Below are the code and all the weights of a small trained network. Each question names an input and a target symbol and asks about switching units off, where a switched-off unit gives its printed mean instead of its output.

import numpy as np


def w(rows, s, z=0):
    codes = np.array(rows[::2]) - 128.0
    scale = np.full(codes.shape[1], s)
    scale[-1] = z or s
    return codes * scale


def f(y):
    return np.maximum(y, 0)


def softmax(a):
    e = np.exp(a - a.max(-1, keepdims=True))
    return e / e.sum(-1, keepdims=True)


def log_softmax(a):
    a = a - a.max(-1, keepdims=True)
    return a - np.log(np.exp(a).sum(-1, keepdims=True))


def net(x, mask):
    ids = ['αγεζηθστφψω'.index(c) for c in x.split()]
    T = len(ids)
    res = E[ids] + P[:T]
    u = 0
    for l in range(3):
        r = res
        for j in range(2):
            rows = slice(2 * j, 2 * j + 2)
            q, k, v = (r @ M[l][rows].T for M in (Q, K, V))
            z = softmax(np.where(np.tri(T) > 0, q @ k.T / 2**0.5, -1e9)) @ v
            o = O[l][rows]
            res = res + np.where(mask[u + j], z, o[:, -1]) @ o[:, :-1]
        u += 2
        y = f(res @ A[l][:, :-1].T + A[l][:, -1])
        res = res + np.where(mask[u : u + 4], y, B[l][:, -1]) @ B[l][:, :-1]
        u += 4
    return log_softmax(res[-1] @ U[:, :-1].T + U[:, -1])


Q, K, V, O, A, B = {}, {}, {}, {}, {}, {}
E = w([
[148,151,160],'α',
[53,177,71],'γ',
[126,148,119],'ε',
[155,133,145],'ζ',
[200,143,226],'η',
[148,132,127],'θ',
[102,160,116],'σ',
[130,223,255],'τ',
[124,127,120],'φ',
[161,54,86],'ψ',
[184,77,141],'ω',
],0.0097)
P = w([
[104,135,123],'0',
[13,117,101],'1',
[175,40,82],'2',
[197,137,82],'3',
[41,84,130],'4',
[177,67,82],'5',
[202,153,80],'6',
[45,58,147],'7',
[169,88,82],'8',
[197,172,73],'9',
[103,4,184],'10',
[97,162,49],'11',
[192,201,80],'12',
],0.013)
Q[0] = w([
[33,109,188],'L0H0',
[82,77,242],'L0H0',
[203,109,133],'L0H1',
[194,2,100],'L0H1',
],0.0086)
K[0] = w([
[7,85,116],'L0H0',
[69,84,190],'L0H0',
[164,146,135],'L0H1',
[178,220,54],'L0H1',
],0.012)
V[0] = w([
[150,153,141],'L0H0',
[228,144,67],'L0H0',
[109,40,117],'L0H1',
[228,255,60],'L0H1',
],0.0049)
O[0] = w([
[120,153,98,187],'L0H0',
[94,252,169,69],'L0H0',
[129,113,201,64],'L0H1',
[3,167,41,2],'L0H1',
],0.0039,0.00054)
A[0] = w([
[200,127,104,3],'L0N0',
[154,130,73,195],'L0N1',
[50,123,101,147],'L0N2',
[204,129,3,88],'L0N3',
],0.012,0.0045)
B[0] = w([
[2,171,19,159],'L0N0',
[148,166,80,230],'L0N1',
[224,73,145,199],'L0N2',
[151,134,254,255],'L0N3',
],0.0093,0.0038)
Q[1] = w([
[109,126,184],'L1H0',
[150,116,144],'L1H0',
[18,5,92],'L1H1',
[236,133,179],'L1H1',
],0.024)
K[1] = w([
[192,133,111],'L1H0',
[149,108,169],'L1H0',
[81,250,42],'L1H1',
[33,20,225],'L1H1',
],0.023)
V[1] = w([
[253,145,214],'L1H0',
[116,130,19],'L1H0',
[159,45,90],'L1H1',
[124,137,25],'L1H1',
],0.013)
O[1] = w([
[167,81,11,254],'L1H0',
[156,104,184,58],'L1H0',
[195,45,166,152],'L1H1',
[151,153,219,35],'L1H1',
],0.011,0.0092)
A[1] = w([
[224,242,189,26],'L1N0',
[51,39,181,97],'L1N1',
[191,249,132,4],'L1N2',
[220,154,89,51],'L1N3',
],0.013,0.0038)
B[1] = w([
[39,96,33,139],'L1N0',
[67,232,116,136],'L1N1',
[219,206,211,145],'L1N2',
[181,250,111,246],'L1N3',
],0.015,0.013)
Q[2] = w([
[101,106,110],'L2H0',
[103,202,140],'L2H0',
[215,148,226],'L2H1',
[8,83,84],'L2H1',
],0.015)
K[2] = w([
[75,166,220],'L2H0',
[197,122,76],'L2H0',
[245,182,80],'L2H1',
[34,160,239],'L2H1',
],0.013)
V[2] = w([
[195,65,17],'L2H0',
[12,254,126],'L2H0',
[61,137,189],'L2H1',
[177,213,183],'L2H1',
],0.0098)
O[2] = w([
[34,15,86,238],'L2H0',
[20,191,254,220],'L2H0',
[122,201,79,2],'L2H1',
[254,118,90,251],'L2H1',
],0.0071,0.016)
A[2] = w([
[193,151,167,62],'L2N0',
[105,141,88,234],'L2N1',
[160,38,183,2],'L2N2',
[163,3,148,154],'L2N3',
],0.015,0.0047)
B[2] = w([
[48,133,143,249],'L2N0',
[199,81,117,195],'L2N1',
[5,167,114,162],'L2N2',
[168,129,179,225],'L2N3',
],0.017)
U = w([
[125,97,137,97],'α',
[118,187,133,141],'γ',
[131,112,159,167],'ε',
[110,99,165,122],'ζ',
[107,47,153,50],'η',
[146,129,147,218],'θ',
[199,156,144,205],'σ',
[7,77,113,3],'τ',
[219,132,139,97],'φ',
[128,104,130,210],'ψ',
[105,91,60,174],'ω',
],0.012,0.0045)

Each question gives the input, a string of symbols that net reads in full, and the target symbol t.
The units are the heads (2 rows each of Q, K, V and O) and the neurons (one row each of A and B). Each row of codes is followed by its name. A weight is (code - 128) times the scale printed after its matrix; where a second scale follows, it is the last column's (O, A, B and U).
mask holds one flag per unit, layer by layer, with each layer's heads first. A switched-off unit (its flag False) gives its mean, the last column of its rows in O or B, instead of its output. The means were averaged over made-up inputs and are rounded, as every weight is.
A unit's drop is (log p(t) with every unit on - log p(t) with that unit switched off) / (log p(t) with every unit on - log p(t) with every unit switched off).
The circuit of an input: a set's keep is (log p(t) with only the set's units on - log p(t) with every unit switched off) / (log p(t) with every unit on - log p(t) with every unit switched off). Starting from the 12 units with the biggest drops (on a tie, the unit counted first), units are removed one at a time, each time the one whose removal leaves the highest keep (on an exact tie, the one counted first), for as long as the keep stays at least 0.8.
circuit, biggest first: the units of the circuit, biggest drop first
top k neurons in layer l: the k neurons of layer l with the biggest drops, biggest first
heads that matter: for each layer, one digit per head in row order, 1 if its drop is at least 0.15 and else 0, layers parted by /
input ψ γ ζ τ τ α, target ω: circuit, biggest first => (L1H1; L2N3)
input η γ η τ τ ε ε ψ ε η η τ, target φ: top 2 neurons in layer 2 => (L2N0; L2N3)
input ω θ ω τ ε, target ω: heads that matter => 01 / 11 / 01
input γ θ ω τ τ η σ σ, target γ: top 2 neurons in layer 0 => (L0N3; L0N1)
input ε τ τ τ ψ ω, target τ: circuit, biggest first => (L2N2; L1H1; L0N3)
input τ τ ε γ, target γ: top 2 neurons in layer 0 => (L0N1; L0N3)
input τ η ω τ τ α, target ω: circuit, biggest first => (L2H0)
input τ σ ψ ψ σ τ σ η, target τ: circuit, biggest first => (L1N3; L2H1)
input ω η θ γ ε τ ψ τ τ α, target γ: circuit, biggest first => (L1N3; L1N2; L2N0)
input τ γ τ τ τ ε θ τ γ ω η γ, target φ: top 2 neurons in layer 0 => (L0N2; L0N3)
input γ η θ τ ω, target γ: heads that matter => 00 / 11 / 11
input σ τ ζ ε, target γ: top 3 neurons in layer 0 => (L0N1; L0N3; L0N0)
input φ ω τ τ η ω, target φ: heads that matter => 00 / 00 / 10
input α τ σ η, target γ: circuit, biggest first => (L2N0; L1N3)
input ω τ τ θ, target γ: heads that matter => 10 / 00 / 00
input ω ω ψ τ θ γ ψ τ φ σ τ γ, target ω: heads that matter => 00 / 01 / 11
input τ ω α η ζ, target τ: heads that matter => 00 / 01 / 11
input τ τ η ψ θ τ σ, target γ: circuit, biggest first => (L1N3; L2N0; L0N1)
input τ τ φ ω η ε, target φ: heads that matter => 10 / 00 / 10
input τ τ ω τ η γ σ η γ ζ θ, target τ: heads that matter => 00 / 01 / 11
input η η τ ζ η γ τ τ, target η: circuit, biggest first => (L1H0; L2H0; L2N3; L2H1)
input τ τ τ ω φ τ τ σ θ τ τ, target τ: top neuron in layer 0 => (L0N3)
input τ σ η τ ω ζ γ τ γ ω φ, target τ: circuit, biggest first => (L1N3; L2H1)
input ε η τ γ ε ε η ψ ε, target τ: heads that matter => 11 / 11 / 01
input τ γ τ τ τ γ σ γ ψ ω γ, target τ: circuit, biggest first => (L2H1)
input ω ω τ ω γ η θ τ ζ η σ, target ω: top 2 neurons in layer 1 => (L1N1; L1N2)
input η γ σ τ σ τ τ τ, target η: top neuron in layer 0 => (L0N2)
input α γ η τ, target γ: circuit, biggest first => (L1N3; L2N0)
input τ γ τ τ γ τ η γ τ η ω, target τ: heads that matter => 00 / 01 / 01
input ε τ η, target ω: heads that matter => 01 / 01 / 11
